Below is a small trained network, with its code and all its weights. Each question gives an input and a target symbol and asks what happens when units are switched off, that is, made to give their printed mean instead of their output.

import numpy as np


def w(rows, s, z=0):
    codes = np.array(rows[::2]) - 128.0
    scale = np.full(codes.shape[1], s)
    scale[-1] = z or s
    return codes * scale


def norm(h):
    return h / np.sqrt((h * h).mean(-1, keepdims=True) + 1e-5)


def f(y):
    return np.maximum(y, 0)


def softmax(a):
    e = np.exp(a - a.max(-1, keepdims=True))
    return e / e.sum(-1, keepdims=True)


def log_softmax(a):
    a = a - a.max(-1, keepdims=True)
    return a - np.log(np.exp(a).sum(-1, keepdims=True))


def net(x, mask):
    ids = ['αβγδεζηθμπσφω'.index(c) for c in x.split()]
    T = len(ids)
    res = E[ids] + P[:T]
    r = norm(res)
    for j in range(3):
        rows = slice(2 * j, 2 * j + 2)
        q, k, v = (r @ M[0][rows].T for M in (Q, K, V))
        z = softmax(np.where(np.tri(T) > 0, q @ k.T / 2**0.5, -1e9)) @ v
        o = O[0][rows]
        res = res + np.where(mask[j], z, o[:, -1]) @ o[:, :-1]
    y = f(norm(res) @ A[0][:, :-1].T + A[0][:, -1])
    res = res + np.where(mask[3:15], y, B[0][:, -1]) @ B[0][:, :-1]
    return log_softmax(norm(res)[-1] @ U[:, :-1].T + U[:, -1])


Q, K, V, O, A, B = {}, {}, {}, {}, {}, {}
E = w([
[152,113,136],'α',
[155,160,115],'β',
[111,97,183],'γ',
[150,110,139],'δ',
[136,252,111],'ε',
[146,152,122],'ζ',
[104,85,114],'η',
[91,115,124],'θ',
[111,160,126],'μ',
[81,101,127],'π',
[94,167,108],'σ',
[100,171,111],'φ',
[123,160,172],'ω',
],0.04)
P = w([
[157,253,26],'0',
[144,222,43],'1',
[154,199,67],'2',
[140,184,72],'3',
[112,172,91],'4',
[117,161,105],'5',
[101,152,115],'6',
[90,132,105],'7',
[92,135,123],'8',
[73,112,129],'9',
[77,112,126],'10',
[66,104,127],'11',
[47,97,119],'12',
],0.0037)
Q[0] = w([
[46,167,65],'head 1',
[5,80,220],'head 1',
[81,151,111],'head 2',
[107,144,240],'head 2',
[176,92,104],'head 3',
[145,149,141],'head 3',
],0.025)
K[0] = w([
[63,218,194],'head 1',
[3,63,197],'head 1',
[66,129,179],'head 2',
[76,139,38],'head 2',
[100,135,66],'head 3',
[134,135,88],'head 3',
],0.023)
V[0] = w([
[145,32,99],'head 1',
[131,72,217],'head 1',
[62,249,204],'head 2',
[142,104,254],'head 2',
[47,214,198],'head 3',
[68,208,5],'head 3',
],0.0086)
O[0] = w([
[159,161,58,118],'head 1',
[196,195,119,103],'head 1',
[33,165,195,201],'head 2',
[150,145,218,60],'head 2',
[175,99,178,252],'head 3',
[254,175,62,131],'head 3',
],0.0083,0.0034)
A[0] = w([
[222,30,82,107],'neuron 1',
[161,138,239,89],'neuron 2',
[141,57,99,149],'neuron 3',
[137,249,99,92],'neuron 4',
[230,54,197,137],'neuron 5',
[166,229,215,49],'neuron 6',
[142,13,124,87],'neuron 7',
[91,195,173,107],'neuron 8',
[153,113,212,96],'neuron 9',
[144,32,212,126],'neuron 10',
[229,29,156,254],'neuron 11',
[137,122,86,144],'neuron 12',
],0.013,0.005)
B[0] = w([
[101,120,63,195],'neuron 1',
[55,163,233,186],'neuron 2',
[186,111,85,254],'neuron 3',
[114,192,192,243],'neuron 4',
[17,161,160,184],'neuron 5',
[223,91,77,194],'neuron 6',
[156,72,192,229],'neuron 7',
[206,110,92,255],'neuron 8',
[120,181,182,173],'neuron 9',
[187,203,143,248],'neuron 10',
[2,146,148,213],'neuron 11',
[130,154,96,216],'neuron 12',
],0.024,0.0033)
U = w([
[200,58,69,99],'α',
[105,140,222,96],'β',
[137,201,96,246],'γ',
[137,199,98,57],'δ',
[143,214,10,61],'ε',
[143,58,141,195],'ζ',
[143,152,114,213],'η',
[154,204,107,59],'θ',
[56,136,101,83],'μ',
[50,137,103,76],'π',
[172,151,110,159],'σ',
[248,168,113,58],'φ',
[219,127,191,79],'ω',
],0.016,0.014)

Each question gives the input, a string of symbols that net reads in full, and the target symbol t.
The units are the heads (2 rows each of Q, K, V and O) and the neurons (one row each of A and B). Each row of codes is followed by its name. A weight is (code - 128) times the scale printed after its matrix; where a second scale follows, it is the last column's (O, A, B and U).
mask holds one flag per unit, heads first, then neurons. A switched-off unit (its flag False) gives its mean, the last column of its rows in O or B, instead of its output. The means were averaged over made-up inputs and are rounded, as every weight is.
A unit's drop is (log p(t) with every unit on - log p(t) with that unit switched off) / (log p(t) with every unit on - log p(t) with every unit switched off).
The circuit of an input: a set's keep is (log p(t) with only the set's units on - log p(t) with every unit switched off) / (log p(t) with every unit on - log p(t) with every unit switched off). Starting from the 12 units with the biggest drops (on a tie, the unit counted first), units are removed one at a time, each time the one whose removal leaves the highest keep (on an exact tie, the one counted first), for as long as the keep stays at least 0.8.
units of the circuit, in order: the units of the circuit, biggest drop first
unit that matters most: the unit with the biggest drop
top k neurons: the k neurons with the biggest drops, biggest first
which heads matter: for each layer, one digit per head in row order, 1 if its drop is at least 0.15 and else 0, layers parted by /
drop when u is switched off: that unit's drop, to one decimal
input μ π β π π π π γ π η π μ, target β: unit that matters most : head 3
input γ π π σ φ, target β: units of the circuit, in order : head 3; head 2
input θ ζ α δ γ π φ, target β: units of the circuit, in order : head 1; head 2
input φ π γ η π σ, target β: units of the circuit, in order : head 3; head 2
input θ ω φ π θ π θ, target ω: units of the circuit, in order : head 3; neuron 10; neuron 7
input θ π σ γ π μ η, target γ: which heads matter : 010
input π ω θ π π, target ω: which heads matter : 001
input δ γ π π μ, target β: units of the circuit, in order : head 1; head 3
input π θ π π η η φ μ γ π δ, target γ: which heads matter : 101
input μ μ θ γ σ ζ π θ β φ θ θ δ, target γ: units of the circuit, in order : head 1; neuron 7
input γ ω η, target γ: which heads matter : 110
input η θ η π π θ π π μ π θ β π, target ζ: top 4 neurons : neuron 7; neuron 8; neuron 10; neuron 6
input η π θ α π θ π π π θ π, target ζ: drop when neuron 4 is switched off : 0.2
input σ μ π θ, target ε: drop when head 3 is switched off : 0.4
input θ η η π π, target α: drop when neuron 11 is switched off : 0.1
input θ ζ γ, target γ: unit that matters most : neuron 10
